Below are the code and all the weights of a small trained network. Each question names an input and a target symbol and asks about switching units off, where a switched-off unit gives its printed mean instead of its output.

import numpy as np


def w(rows, s, z=0):
    codes = np.array(rows[::2]) - 128.0
    scale = np.full(codes.shape[1], s)
    scale[-1] = z or s
    return codes * scale


def norm(h):
    return h / np.sqrt((h * h).mean(-1, keepdims=True) + 1e-5)


def f(y):
    return y / 2 * (1 + np.tanh(0.7978845608 * (y + 0.044715 * y**3)))


def softmax(a):
    e = np.exp(a - a.max(-1, keepdims=True))
    return e / e.sum(-1, keepdims=True)


def log_softmax(a):
    a = a - a.max(-1, keepdims=True)
    return a - np.log(np.exp(a).sum(-1, keepdims=True))


def net(x, mask):
    ids = ['ΓΔΛΞΩμπστφ'.index(c) for c in x.split()]
    T = len(ids)
    res = E[ids] + P[:T]
    u = 0
    for l in range(3):
        r = norm(res)
        for j in range(2):
            rows = slice(3 * j, 3 * j + 3)
            q, k, v = (r @ M[l][rows].T for M in (Q, K, V))
            z = softmax(np.where(np.tri(T) > 0, q @ k.T / 3**0.5, -1e9)) @ v
            o = O[l][rows]
            res = res + np.where(mask[u + j], z, o[:, -1]) @ o[:, :-1]
        u += 2
        y = f(norm(res) @ A[l][:, :-1].T + A[l][:, -1])
        res = res + np.where(mask[u : u + 4], y, B[l][:, -1]) @ B[l][:, :-1]
        u += 4
    return log_softmax(norm(res)[-1] @ U[:, :-1].T + U[:, -1])


Q, K, V, O, A, B = {}, {}, {}, {}, {}, {}
E = w([
[135,140,84,57],'Γ',
[159,142,83,72],'Δ',
[101,82,227,236],'Λ',
[178,155,78,71],'Ξ',
[102,128,181,182],'Ω',
[116,92,217,223],'μ',
[18,208,93,3],'π',
[136,132,186,195],'σ',
[137,133,185,196],'τ',
[186,141,192,201],'φ',
],0.011)
P = w([
[195,97,67,156],'0',
[210,82,142,28],'1',
[170,91,156,138],'2',
[162,114,59,154],'3',
[160,96,162,43],'4',
[91,125,164,118],'5',
[123,139,69,157],'6',
[130,114,162,55],'7',
[101,4,112,63],'8',
[97,172,77,147],'9',
[97,147,180,85],'10',
[61,72,138,106],'11',
[105,151,89,156],'12',
],0.015)
Q[0] = w([
[162,179,56,254],'L0H1',
[239,145,95,87],'L0H1',
[158,159,238,159],'L0H1',
[119,139,83,197],'L0H2',
[71,60,127,102],'L0H2',
[124,160,185,90],'L0H2',
],0.022)
K[0] = w([
[184,244,92,223],'L0H1',
[242,123,87,57],'L0H1',
[178,90,252,140],'L0H1',
[141,56,74,119],'L0H2',
[103,189,81,171],'L0H2',
[177,192,184,114],'L0H2',
],0.02)
V[0] = w([
[75,13,142,54],'L0H1',
[204,146,226,85],'L0H1',
[128,122,117,201],'L0H1',
[83,98,131,89],'L0H2',
[166,214,184,141],'L0H2',
[148,245,141,146],'L0H2',
],0.013)
O[0] = w([
[44,48,155,93,254],'L0H1',
[193,9,130,107,118],'L0H1',
[160,162,70,62,54],'L0H1',
[109,113,190,204,162],'L0H2',
[165,45,84,57,105],'L0H2',
[120,91,155,72,113],'L0H2',
],0.011,0.0063)
A[0] = w([
[137,160,250,93,217],'L0N1',
[162,69,125,173,251],'L0N2',
[125,177,117,101,254],'L0N3',
[73,61,92,202,40],'L0N4',
],0.022,0.0025)
B[0] = w([
[14,41,145,10,254],'L0N1',
[23,188,138,74,233],'L0N2',
[145,67,34,143,223],'L0N3',
[156,247,90,102,231],'L0N4',
],0.014,0.0061)
Q[1] = w([
[73,125,177,56],'L1H1',
[117,3,137,130],'L1H1',
[197,138,115,156],'L1H1',
[135,64,159,154],'L1H2',
[133,59,139,210],'L1H2',
[153,80,92,134],'L1H2',
],0.017)
K[1] = w([
[109,84,142,66],'L1H1',
[133,150,95,7],'L1H1',
[196,147,141,140],'L1H1',
[138,127,164,62],'L1H2',
[143,73,111,70],'L1H2',
[134,162,82,65],'L1H2',
],0.019)
V[1] = w([
[180,182,194,192],'L1H1',
[122,105,232,28],'L1H1',
[126,122,118,133],'L1H1',
[123,150,224,199],'L1H2',
[82,86,77,172],'L1H2',
[96,49,94,7],'L1H2',
],0.013)
O[1] = w([
[163,54,46,85,11],'L1H1',
[189,39,157,250,203],'L1H1',
[125,131,137,131,128],'L1H1',
[197,79,41,188,42],'L1H2',
[108,148,210,184,192],'L1H2',
[132,204,106,12,159],'L1H2',
],0.011)
A[1] = w([
[174,163,205,178,81],'L1N1',
[249,162,130,124,3],'L1N2',
[52,114,121,128,12],'L1N3',
[200,166,73,104,246],'L1N4',
],0.019,0.002)
B[1] = w([
[25,129,181,84,152],'L1N1',
[231,86,241,243,132],'L1N2',
[80,151,171,179,255],'L1N3',
[115,251,172,98,173],'L1N4',
],0.018,0.0082)
Q[2] = w([
[85,158,129,133],'L2H1',
[129,176,99,70],'L2H1',
[117,52,64,61],'L2H1',
[72,96,67,77],'L2H2',
[113,215,75,183],'L2H2',
[60,98,251,4],'L2H2',
],0.025)
K[2] = w([
[103,168,109,128],'L2H1',
[139,166,161,35],'L2H1',
[249,35,122,105],'L2H1',
[106,198,105,192],'L2H2',
[17,116,205,50],'L2H2',
[133,64,5,215],'L2H2',
],0.021)
V[2] = w([
[158,158,89,167],'L2H1',
[155,133,135,156],'L2H1',
[195,226,195,173],'L2H1',
[128,187,89,185],'L2H2',
[82,70,1,121],'L2H2',
[108,137,92,68],'L2H2',
],0.028)
O[2] = w([
[58,158,133,166,88],'L2H1',
[116,139,194,146,80],'L2H1',
[101,236,169,206,208],'L2H1',
[189,192,128,84,179],'L2H2',
[98,199,251,184,8],'L2H2',
[154,144,136,206,170],'L2H2',
],0.022,0.016)
A[2] = w([
[176,226,123,248,2],'L2N1',
[147,148,117,12,151],'L2N2',
[34,119,129,232,85],'L2N3',
[76,103,215,97,7],'L2N4',
],0.018,0.0017)
B[2] = w([
[147,119,16,118,232],'L2N1',
[173,168,231,182,255],'L2N2',
[251,53,154,142,249],'L2N3',
[26,120,75,105,239],'L2N4',
],0.022,0.0081)
U = w([
[105,146,148,248,3],'Γ',
[127,124,126,167,39],'Δ',
[125,46,132,176,176],'Λ',
[112,103,68,114,121],'Ξ',
[139,194,65,101,93],'Ω',
[119,73,96,135,143],'μ',
[42,104,159,109,167],'π',
[158,139,170,140,126],'σ',
[159,135,167,135,122],'τ',
[163,81,124,29,145],'φ',
],0.014,0.005)

Each question gives the input, a string of symbols that net reads in full, and the target symbol t.
The units are the heads (3 rows each of Q, K, V and O) and the neurons (one row each of A and B). Each row of codes is followed by its name. A weight is (code - 128) times the scale printed after its matrix; where a second scale follows, it is the last column's (O, A, B and U).
mask holds one flag per unit, layer by layer, with each layer's heads first. A switched-off unit (its flag False) gives its mean, the last column of its rows in O or B, instead of its output. The means were averaged over made-up inputs and are rounded, as every weight is.
A unit's drop is (log p(t) with every unit on - log p(t) with that unit switched off) / (log p(t) with every unit on - log p(t) with every unit switched off).
The circuit of an input: a set's keep is (log p(t) with only the set's units on - log p(t) with every unit switched off) / (log p(t) with every unit on - log p(t) with every unit switched off). Starting from the 12 units with the biggest drops (on a tie, the unit counted first), units are removed one at a time, each time the one whose removal leaves the highest keep (on an exact tie, the one counted first), for as long as the keep stays at least 0.8.
units of the circuit, in order: the units of the circuit, biggest drop first
k most important neurons: the k neurons with the biggest drops, biggest first
k most important neurons of layer l: the k neurons of layer l with the biggest drops, biggest first
heads that matter: for each layer, one digit per head in row order, 1 if its drop is at least 0.15 and else 0, layers parted by /
input π σ σ, target π: heads that matter	10 / 10 / 00
input Γ Ω Γ π π π π π π Ω π φ, target Ω: 2 most important neurons	[L2N1, L1N4]
input Ξ Λ φ Γ τ, target φ: heads that matter	11 / 01 / 10
input π π Ω π Λ μ π Γ Ξ τ Γ τ, target τ: heads that matter	11 / 10 / 01
input Ω Γ Γ μ Ω μ Λ π μ φ π σ, target φ: heads that matter	11 / 00 / 00
input Γ μ Δ, target Γ: 3 most important neurons	[L1N1, L0N3, L0N2]
input π Γ Γ φ σ Γ Ω Ω π Λ π Λ, target Λ: units of the circuit, in order	[L2N3]
input Ξ Λ π Γ Λ π σ π π, target σ: 2 most important neurons	[L0N2, L1N4]
input Γ σ Γ π Γ Ξ σ π μ, target σ: heads that matter	11 / 10 / 01
input μ Ξ Ω φ τ π π Ω Γ τ π Ω, target τ: units of the circuit, in order	[L2H2, L0H2, L2N2, L1H1]
input π τ Ξ, target π: units of the circuit, in order	[L1N1, L1H1]
input Γ Ω σ π Γ, target σ: heads that matter	01 / 11 / 11
input π σ Ξ Λ, target Ω: heads that matter	10 / 10 / 00
input Γ Γ π φ π, target φ: units of the circuit, in order	[L2H2, L2N2]
input π π π π π Ω Γ π Γ π π φ, target π: heads that matter	00 / 00 / 01
input π φ Λ π Ω π σ Γ Δ, target σ: heads that matter	00 / 10 / 01
input π τ π Γ π Γ, target Γ: 2 most important neurons of layer 0	[L0N1, L0N4]
input π π Γ Γ φ π π, target Λ: heads that matter	01 / 01 / 01
input μ Δ π Λ σ σ π τ π π σ Ξ, target π: units of the circuit, in order	[L0H1]
input Ξ μ π τ π Γ Γ π Ξ, target Γ: units of the circuit, in order	[L0N1, L1H1]
input π π Δ π Ω Γ μ, target Ω: units of the circuit, in order	[L0H1]
input σ π Γ φ Ω φ φ π Λ Ω Λ φ, target Ω: 3 most important neurons	[L0N4, L1N4, L2N1]
input μ π Γ Ξ Λ π τ π π, target τ: 3 most important neurons	[L0N2, L0N3, L2N2]
input Λ π π σ π φ π μ Ξ Λ Ω Ξ, target Λ: heads that matter	01 / 01 / 00
input π Γ Ω σ π π Ω φ Γ φ Ω, target φ: 2 most important neurons	[L1N4, L1N2]
input Γ Λ Γ π π Γ Λ Λ Ω, target Λ: 2 most important neurons	[L0N4, L1N4]
input μ π Ω π π π φ Γ, target φ: 2 most important neurons	[L0N1, L1N2]
input π τ Ω φ π Ω, target φ: 2 most important neurons of layer 0	[L0N1, L0N3]
